Below is a small trained network, with its code and all its weights. Each question gives an input and a target symbol and asks what happens when units are switched off, that is, made to give their printed mean instead of their output.

import numpy as np


def w(rows, s, z=0):
    codes = np.array(rows[::2]) - 128.0
    scale = np.full(codes.shape[1], s)
    scale[-1] = z or s
    return codes * scale


def f(y):
    return y / 2 * (1 + np.tanh(0.7978845608 * (y + 0.044715 * y**3)))


def softmax(a):
    e = np.exp(a - a.max(-1, keepdims=True))
    return e / e.sum(-1, keepdims=True)


def log_softmax(a):
    a = a - a.max(-1, keepdims=True)
    return a - np.log(np.exp(a).sum(-1, keepdims=True))


def net(x, mask):
    ids = ['βδεζθλμξπτφω'.index(c) for c in x.split()]
    T = len(ids)
    res = E[ids] + P[:T]
    u = 0
    for l in range(3):
        q, k, v = (res @ M[l].T for M in (Q, K, V))
        z = softmax(np.where(np.tri(T) > 0, q @ k.T / 2**0.5, -1e9)) @ v
        res = res + np.where(mask[u], z, O[l][:, -1]) @ O[l][:, :-1]
        u += 1
        y = f(res @ A[l][:, :-1].T + A[l][:, -1])
        res = res + np.where(mask[u : u + 4], y, B[l][:, -1]) @ B[l][:, :-1]
        u += 4
    return log_softmax(res[-1] @ U[:, :-1].T + U[:, -1])


Q, K, V, O, A, B = {}, {}, {}, {}, {}, {}
E = w([
[114,136,143,117,152],'β',
[71,28,122,165,180],'δ',
[137,144,98,237,177],'ε',
[108,138,186,128,119],'ζ',
[107,116,143,251,90],'θ',
[201,95,117,142,201],'λ',
[20,92,149,202,176],'μ',
[126,132,149,36,147],'ξ',
[97,130,153,139,150],'π',
[122,169,151,108,150],'τ',
[123,76,136,28,168],'φ',
[153,72,92,117,33],'ω',
],0.015)
P = w([
[140,116,169,101,126],'0',
[100,117,157,113,135],'1',
[117,90,29,62,157],'2',
[184,124,203,146,108],'3',
[105,110,192,121,141],'4',
[3,180,99,114,34],'5',
],0.017)
Q[0] = w([
[11,140,149,99,134],'L0H0',
[125,166,97,150,39],'L0H0',
],0.011)
K[0] = w([
[211,120,2,166,108],'L0H0',
[82,129,87,34,165],'L0H0',
],0.0097)
V[0] = w([
[93,16,139,60,2],'L0H0',
[118,146,101,145,131],'L0H0',
],0.0079)
O[0] = w([
[103,39,168,103,96,254],'L0H0',
[6,103,170,161,154,91],'L0H0',
],0.011,0.0043)
A[0] = w([
[77,136,172,135,230,111],'L0N0',
[221,118,176,173,254,135],'L0N1',
[151,84,91,78,231,255],'L0N2',
[73,71,126,132,185,191],'L0N3',
],0.0093,0.0056)
B[0] = w([
[86,57,129,166,255,162],'L0N0',
[113,159,162,116,217,193],'L0N1',
[228,129,90,166,94,253],'L0N2',
[208,128,72,139,8,245],'L0N3',
],0.0089,0.0063)
Q[1] = w([
[223,111,116,161,211],'L1H0',
[3,152,3,59,173],'L1H0',
],0.0067)
K[1] = w([
[142,89,224,134,166],'L1H0',
[142,140,2,70,148],'L1H0',
],0.0073)
V[1] = w([
[141,168,90,1,139],'L1H0',
[82,171,191,57,123],'L1H0',
],0.0078)
O[1] = w([
[241,204,123,5,180,53],'L1H0',
[64,161,111,66,81,2],'L1H0',
],0.011,0.0036)
A[1] = w([
[96,107,144,122,150,72],'L1N0',
[158,103,254,115,155,46],'L1N1',
[126,207,154,66,117,186],'L1N2',
[28,99,111,116,30,253],'L1N3',
],0.0087,0.0041)
B[1] = w([
[137,43,92,160,173,128],'L1N0',
[156,160,66,68,108,179],'L1N1',
[142,195,186,155,30,150],'L1N2',
[95,138,117,2,89,247],'L1N3',
],0.0084,0.011)
Q[2] = w([
[159,187,2,135,120],'L2H0',
[160,164,251,87,111],'L2H0',
],0.0058)
K[2] = w([
[179,144,180,99,142],'L2H0',
[124,156,1,111,124],'L2H0',
],0.013)
V[2] = w([
[110,176,188,215,19],'L2H0',
[253,140,194,112,77],'L2H0',
],0.0046)
O[2] = w([
[59,255,94,232,26,129],'L2H0',
[170,252,193,116,127,254],'L2H0',
],0.0099,0.0062)
A[2] = w([
[185,251,187,164,198,166],'L2N0',
[211,139,127,231,255,205],'L2N1',
[31,212,236,145,178,253],'L2N2',
[134,3,13,50,137,179],'L2N3',
],0.0059,0.0037)
B[2] = w([
[104,127,152,220,165,255],'L2N0',
[155,106,103,35,146,224],'L2N1',
[119,98,4,119,158,207],'L2N2',
[48,144,202,133,182,250],'L2N3',
],0.011,0.0078)
U = w([
[134,137,127,131,140,195],'β',
[196,26,128,167,74,171],'δ',
[97,68,26,105,201,138],'ε',
[95,209,2,22,112,179],'ζ',
[49,89,28,111,111,79],'θ',
[149,82,131,105,195,147],'λ',
[93,54,157,160,167,85],'μ',
[161,164,192,146,91,33],'ξ',
[125,106,95,114,147,187],'π',
[114,186,82,135,152,180],'τ',
[203,96,174,115,103,3],'φ',
[147,34,193,82,87,86],'ω',
],0.0077,0.0046)

Each question gives the input, a string of symbols that net reads in full, and the target symbol t.
The units are the heads (2 rows each of Q, K, V and O) and the neurons (one row each of A and B). Each row of codes is followed by its name. A weight is (code - 128) times the scale printed after its matrix; where a second scale follows, it is the last column's (O, A, B and U).
mask holds one flag per unit, layer by layer, with each layer's heads first. A switched-off unit (its flag False) gives its mean, the last column of its rows in O or B, instead of its output. The means were averaged over made-up inputs and are rounded, as every weight is.
A unit's drop is (log p(t) with every unit on - log p(t) with that unit switched off) / (log p(t) with every unit on - log p(t) with every unit switched off).
The circuit of an input: a set's keep is (log p(t) with only the set's units on - log p(t) with every unit switched off) / (log p(t) with every unit on - log p(t) with every unit switched off). Starting from the 12 units with the biggest drops (on a tie, the unit counted first), units are removed one at a time, each time the one whose removal leaves the highest keep (on an exact tie, the one counted first), for as long as the keep stays at least 0.8.
circuit, biggest first: the units of the circuit, biggest drop first
most important unit: the unit with the biggest drop
k most important neurons: the k neurons with the biggest drops, biggest first
top k neurons in layer l: the k neurons of layer l with the biggest drops, biggest first
input β τ ω ξ, target ξ: top 3 neurons in layer 1 -> L1N2, L1N3, L1N1
input ζ ω δ β φ μ, target δ: most important unit -> L1H0
input ω θ β φ π, target θ: circuit, biggest first -> L1H0, L2H0
input μ ε ζ μ μ, target μ: circuit, biggest first -> L0N0, L1H0
input τ μ ω δ θ λ, target ω: circuit, biggest first -> L0H0, L2N2
input θ δ ω μ λ θ, target ω: circuit, biggest first -> L0H0, L1N3, L2N2, L1H0
input ω δ δ, target ω: 2 most important neurons -> L2N3, L0N3
input θ ζ θ ω δ ω, target θ: circuit, biggest first -> L2H0, L1H0, L0H0
input φ λ ε ζ λ β, target ε: top 2 neurons in layer 0 -> L0N2, L0N3
input ζ ζ μ, target ζ: 3 most important neurons -> L0N2, L0N3, L1N2
input θ β π, target θ: 3 most important neurons -> L0N2, L0N3, L0N1
input ζ ζ λ ω δ, target ω: circuit, biggest first -> L0N3, L0H0, L1N3, L2N3
input λ δ ε ζ δ, target ε: 4 most important neurons -> L0N0, L0N1, L1N1, L1N3
input ζ ζ τ φ δ, target δ: circuit, biggest first -> L0N3
input θ φ δ ω ω, target ω: circuit, biggest first -> L1N3, L0H0, L2N2, L0N2
input ζ μ ζ τ θ, target θ: circuit, biggest first -> L1H0, L2H0
input θ τ δ ω ξ ω, target δ: circuit, biggest first -> L1H0, L0N3, L0N2, L2N3
input δ τ ζ φ, target φ: 2 most important neurons -> L2N3, L2N2
input β τ μ ζ μ β, target μ: 3 most important neurons -> L0N2, L0N0, L1N1
input ξ π ζ θ ξ, target θ: 2 most important neurons -> L0N2, L0N3
